Below is a small trained network, with its code and all its weights. Each question gives an input and a target symbol and asks what happens when units are switched off, that is, made to give their printed mean instead of their output.

import numpy as np


def w(rows, s, z=0):
    codes = np.array(rows[::2]) - 128.0
    scale = np.full(codes.shape[1], s)
    scale[-1] = z or s
    return codes * scale


def norm(h):
    return h / np.sqrt((h * h).mean(-1, keepdims=True) + 1e-5)


def f(y):
    return y / 2 * (1 + np.tanh(0.7978845608 * (y + 0.044715 * y**3)))


def softmax(a):
    e = np.exp(a - a.max(-1, keepdims=True))
    return e / e.sum(-1, keepdims=True)


def log_softmax(a):
    a = a - a.max(-1, keepdims=True)
    return a - np.log(np.exp(a).sum(-1, keepdims=True))


def net(x, mask):
    ids = ['βδηλμπστφ'.index(c) for c in x.split()]
    T = len(ids)
    res = E[ids] + P[:T]
    u = 0
    for l in range(3):
        q, k, v = (norm(res) @ M[l].T for M in (Q, K, V))
        z = softmax(np.where(np.tri(T) > 0, q @ k.T / 3**0.5, -1e9)) @ v
        res = res + np.where(mask[u], z, O[l][:, -1]) @ O[l][:, :-1]
        u += 1
        y = f(norm(res) @ A[l][:, :-1].T + A[l][:, -1])
        res = res + np.where(mask[u : u + 4], y, B[l][:, -1]) @ B[l][:, :-1]
        u += 4
    return log_softmax(norm(res)[-1] @ U[:, :-1].T + U[:, -1])


Q, K, V, O, A, B = {}, {}, {}, {}, {}, {}
E = w([
[190,144,145,59],'β',
[114,166,138,150],'δ',
[162,45,166,173],'η',
[95,150,61,99],'λ',
[105,161,49,166],'μ',
[145,179,115,216],'π',
[68,84,64,79],'σ',
[137,103,84,163],'τ',
[111,10,94,136],'φ',
],0.013)
P = w([
[16,137,188,148],'0',
[29,127,183,152],'1',
[9,145,204,164],'2',
[2,135,205,154],'3',
[32,99,171,150],'4',
[33,100,174,155],'5',
[80,76,135,144],'6',
[121,70,93,145],'7',
[145,55,80,124],'8',
[154,41,65,113],'9',
[164,34,64,110],'10',
[183,17,57,106],'11',
[193,14,40,94],'12',
[242,9,17,66],'13',
],0.0018)
Q[0] = w([
[140,113,136,130],'L0H1',
[129,161,49,221],'L0H1',
[2,114,27,178],'L0H1',
],0.0075)
K[0] = w([
[79,142,215,147],'L0H1',
[157,253,184,95],'L0H1',
[195,119,114,14],'L0H1',
],0.0062)
V[0] = w([
[176,118,145,53],'L0H1',
[227,121,123,49],'L0H1',
[252,135,200,74],'L0H1',
],0.0038)
O[0] = w([
[253,7,89,53,54],'L0H1',
[244,238,217,42,30],'L0H1',
[191,127,157,87,6],'L0H1',
],0.0035,0.0021)
A[0] = w([
[95,140,78,35,104],'L0N1',
[62,169,141,172,1],'L0N2',
[67,180,154,201,147],'L0N3',
[254,187,61,205,112],'L0N4',
],0.0063,0.0009)
B[0] = w([
[227,168,193,102,158],'L0N1',
[153,151,83,81,194],'L0N2',
[253,246,64,90,251],'L0N3',
[61,197,132,205,197],'L0N4',
],0.0055,0.0032)
Q[1] = w([
[254,159,33,100],'L1H1',
[220,79,118,56],'L1H1',
[27,103,128,119],'L1H1',
],0.0099)
K[1] = w([
[201,189,142,1],'L1H1',
[170,72,217,37],'L1H1',
[81,83,78,123],'L1H1',
],0.0075)
V[1] = w([
[56,69,4,250],'L1H1',
[145,249,184,95],'L1H1',
[169,167,68,114],'L1H1',
],0.0033)
O[1] = w([
[200,182,67,211,252],'L1H1',
[35,173,254,17,178],'L1H1',
[95,137,201,130,243],'L1H1',
],0.0028,0.0014)
A[1] = w([
[101,71,23,174,252],'L1N1',
[102,157,71,238,139],'L1N2',
[47,199,32,1,94],'L1N3',
[119,61,172,178,171],'L1N4',
],0.0065,0.0033)
B[1] = w([
[125,255,122,111,253],'L1N1',
[86,172,182,89,223],'L1N2',
[228,222,99,181,204],'L1N3',
[174,195,109,129,153],'L1N4',
],0.008,0.0061)
Q[2] = w([
[135,3,152,72],'L2H1',
[179,248,53,186],'L2H1',
[143,61,203,32],'L2H1',
],0.0073)
K[2] = w([
[85,181,141,223],'L2H1',
[128,93,188,20],'L2H1',
[105,182,80,254],'L2H1',
],0.0096)
V[2] = w([
[226,106,84,178],'L2H1',
[119,197,58,253],'L2H1',
[99,154,82,110],'L2H1',
],0.0039)
O[2] = w([
[73,140,129,143,116],'L2H1',
[13,2,119,143,253],'L2H1',
[115,126,174,133,207],'L2H1',
],0.0076,0.0012)
A[2] = w([
[153,58,202,139,254],'L2N1',
[77,255,180,50,190],'L2N2',
[151,166,127,97,134],'L2N3',
[100,237,123,143,195],'L2N4',
],0.0053,0.006)
B[2] = w([
[254,65,93,144,149],'L2N1',
[163,67,153,70,236],'L2N2',
[130,107,158,122,147],'L2N3',
[159,50,166,132,255],'L2N4',
],0.0094,0.008)
U = w([
[174,93,183,102,159],'β',
[176,185,81,148,195],'δ',
[71,207,93,106,137],'η',
[125,70,128,126,50],'λ',
[167,83,107,249,16],'μ',
[101,125,52,29,43],'π',
[93,146,193,202,130],'σ',
[88,104,50,156,253],'τ',
[58,128,170,48,106],'φ',
],0.017,0.0051)

Each question gives the input, a string of symbols that net reads in full, and the target symbol t.
The units are the heads (3 rows each of Q, K, V and O) and the neurons (one row each of A and B). Each row of codes is followed by its name. A weight is (code - 128) times the scale printed after its matrix; where a second scale follows, it is the last column's (O, A, B and U).
mask holds one flag per unit, layer by layer, with each layer's heads first. A switched-off unit (its flag False) gives its mean, the last column of its rows in O or B, instead of its output. The means were averaged over made-up inputs and are rounded, as every weight is.
A unit's drop is (log p(t) with every unit on - log p(t) with that unit switched off) / (log p(t) with every unit on - log p(t) with every unit switched off).
The circuit of an input: a set's keep is (log p(t) with only the set's units on - log p(t) with every unit switched off) / (log p(t) with every unit on - log p(t) with every unit switched off). Starting from the 12 units with the biggest drops (on a tie, the unit counted first), units are removed one at a time, each time the one whose removal leaves the highest keep (on an exact tie, the one counted first), for as long as the keep stays at least 0.8.
circuit, biggest first: the units of the circuit, biggest drop first
unit that matters most: the unit with the biggest drop
top k neurons: the k neurons with the biggest drops, biggest first
top k neurons in layer l: the k neurons of layer l with the biggest drops, biggest first
drop of u: that unit's drop, to one decimal
input π δ η δ φ τ π π β λ, target β: circuit, biggest first -> (L0H1, L0N1)
input β η φ η φ, target δ: circuit, biggest first -> (L1H1, L1N1)
input π σ σ μ σ σ π μ, target η: circuit, biggest first -> (L1N2, L2N1)
input β τ π, target β: unit that matters most -> L0H1
input δ φ μ λ η δ β δ π φ, target δ: circuit, biggest first -> (L1N1, L2H1)
input δ π τ δ δ η σ δ, target β: top 3 neurons -> (L0N3, L1N1, L2N4)
input β π δ δ π π φ σ, target β: top 2 neurons -> (L1N3, L0N1)
input η η λ β μ, target β: circuit, biggest first -> (L0H1, L2N2)
input μ φ η φ τ, target φ: circuit, biggest first -> (L1N2, L1N3)
input φ σ σ η φ π τ φ π π π, target σ: top 3 neurons -> (L1N2, L1N3, L0N4)
input φ π μ, target η: top 2 neurons -> (L1N2, L2N1)
input β η φ τ φ τ η, target δ: top 2 neurons in layer 2 -> (L2N2, L2N4)
input β σ μ, target β: top 2 neurons in layer 2 -> (L2N2, L2N4)
input β π σ, target β: circuit, biggest first -> (L0H1)
input η β π, target β: top 3 neurons -> (L1N3, L2N2, L2N4)
input π π λ π δ, target β: top 2 neurons -> (L0N3, L1N1)
input η δ π φ δ φ δ τ, target φ: top 2 neurons -> (L1N2, L1N1)
input σ π π δ δ η η δ φ, target τ: top 2 neurons in layer 2 -> (L2N2, L2N4)
input δ λ τ δ η λ β δ δ σ δ τ σ, target δ: top 3 neurons -> (L1N3, L1N2, L1N1)
input η δ μ η, target μ: drop of L0H1 -> 0.0
input τ τ σ σ λ β φ δ σ, target δ: drop of L0N3 -> 0.1
input δ φ β λ δ λ η δ δ π β π β η, target δ: drop of L0H1 -> 0.0
input δ δ φ μ μ δ δ η δ δ δ φ η, target μ: drop of L2N2 -> 0.2
